Below is a small trained network, with its code and all its weights. Each question gives an input and a class and asks what happens when units are switched off, that is, made to give their printed mean instead of their output.

import numpy as np


def w(rows, s, z=0):
    codes = np.array(rows[::2]) - 128.0
    scale = np.full(codes.shape[1], s)
    scale[-1] = z or s
    return codes * scale


def f(y):
    return np.maximum(y, 0)


def log_softmax(a):
    a = a - a.max(-1, keepdims=True)
    return a - np.log(np.exp(a).sum(-1, keepdims=True))


def net(x, mask):
    res = np.array(x, float).reshape(1, 4) / 4 @ E
    y = f(res @ A[0][:, :-1].T + A[0][:, -1])
    res = res + np.where(mask, y, B[0][:, -1]) @ B[0][:, :-1]
    return log_softmax(res[-1] @ U[:, :-1].T + U[:, -1])


A, B = {}, {}
E = w([
[154,212,31,1,87,140,94,128],'x0',
[160,77,165,105,35,72,67,23],'x1',
[121,108,119,131,87,129,150,148],'x2',
[17,198,151,142,116,75,208,50],'x3',
],0.0076)
A[0] = w([
[128,192,50,74,155,185,161,152,134],'N1',
[108,79,149,202,188,172,176,166,170],'N2',
[132,61,193,143,106,128,65,122,154],'N3',
[185,41,157,141,117,142,93,148,197],'N4',
[210,115,87,89,165,237,98,225,195],'N5',
[132,150,88,42,49,101,71,73,84],'N6',
[192,143,81,78,70,81,118,60,84],'N7',
[79,101,168,192,242,180,204,220,196],'N8',
[154,162,72,58,161,184,95,198,164],'N9',
[201,64,153,102,138,165,86,175,255],'N10',
[203,141,57,62,154,238,85,224,188],'N11',
[75,212,111,135,119,128,190,90,183],'N12',
[128,73,254,160,92,71,105,61,136],'N13',
[74,109,229,200,126,51,184,63,166],'N14',
[70,220,92,72,113,99,177,115,141],'N15',
[187,54,153,130,106,117,75,124,172],'N16',
[46,172,139,208,176,122,184,169,207],'N17',
[27,153,139,135,139,40,153,73,177],'N18',
],0.0059,0.0034)
B[0] = w([
[78,215,64,132,170,113,180,193,204],'N1',
[165,123,212,148,115,202,44,55,212],'N2',
[126,68,70,180,193,137,124,87,194],'N3',
[132,89,82,188,157,161,69,106,209],'N4',
[178,175,95,227,67,83,151,53,246],'N5',
[170,160,236,97,54,192,58,129,197],'N6',
[173,117,226,108,63,176,42,106,184],'N7',
[199,176,220,82,39,165,82,107,254],'N8',
[167,206,95,158,100,104,191,137,218],'N9',
[178,116,96,255,189,140,66,71,229],'N10',
[187,195,68,184,106,105,179,88,254],'N11',
[2,146,151,41,141,134,133,176,205],'N12',
[115,99,39,152,160,28,205,18,228],'N13',
[142,154,139,116,116,70,168,20,244],'N14',
[27,183,129,92,156,155,103,202,202],'N15',
[105,62,121,200,163,139,71,50,203],'N16',
[103,192,180,58,79,152,116,126,229],'N17',
[98,194,126,80,74,77,186,139,214],'N18',
],0.0059,0.0073)
U = w([
[213,127,174,159,113,240,58,126,212],'0',
[161,163,44,151,129,15,238,89,170],'1',
[103,138,236,35,98,149,118,115,227],'2',
[51,158,69,69,175,148,169,240,2],'3',
[121,1,54,161,240,125,96,96,21],'4',
],0.0068,0.0011)

Each question gives the input, the list of numbers given to net, and the class t.
The units are the neurons (one row each of A and B). Each row of codes is followed by its name. A weight is (code - 128) times the scale printed after its matrix; where a second scale follows, it is the last column's (A, B and U).
mask holds one flag per neuron, in row order. A switched-off neuron (its flag False) gives its mean, the last column of its row in B, instead of its output. The means were averaged over made-up inputs and are rounded, as every weight is.
A unit's drop is (log p(t) with every unit on - log p(t) with that unit switched off) / (log p(t) with every unit on - log p(t) with every unit switched off).
The circuit of an input: a set's keep is (log p(t) with only the set's units on - log p(t) with every unit switched off) / (log p(t) with every unit on - log p(t) with every unit switched off). Starting from the 12 units with the biggest drops (on a tie, the unit counted first), units are removed one at a time, each time the one whose removal leaves the highest keep (on an exact tie, the one counted first), for as long as the keep stays at least 0.8.
units of the circuit, in order: the units of the circuit, biggest drop first
top k neurons: the k neurons with the biggest drops, biggest first
drop when u is switched off: that unit's drop, to one decimal
input [8,1,-7,6], class 2: units of the circuit, in order -> N6
input [-1,-7,-7,8], class 2: units of the circuit, in order -> N8, N17
input [8,4,2,1], class 2: units of the circuit, in order -> N10, N6
input [-1,-7,6,6], class 2: units of the circuit, in order -> N8, N17
input [1,5,7,2], class 2: units of the circuit, in order -> N11, N5
input [3,-8,8,-8], class 1: top 2 neurons -> N11, N5
input [1,-4,-1,-7], class 1: top 3 neurons -> N11, N5, N9
input [3,2,0,7], class 2: drop when N14 is switched off -> 0.0
input [3,-6,-6,-7], class 1: drop when N11 is switched off -> 0.1
input [-8,-3,3,8], class 2: drop when N18 is switched off -> 0.0
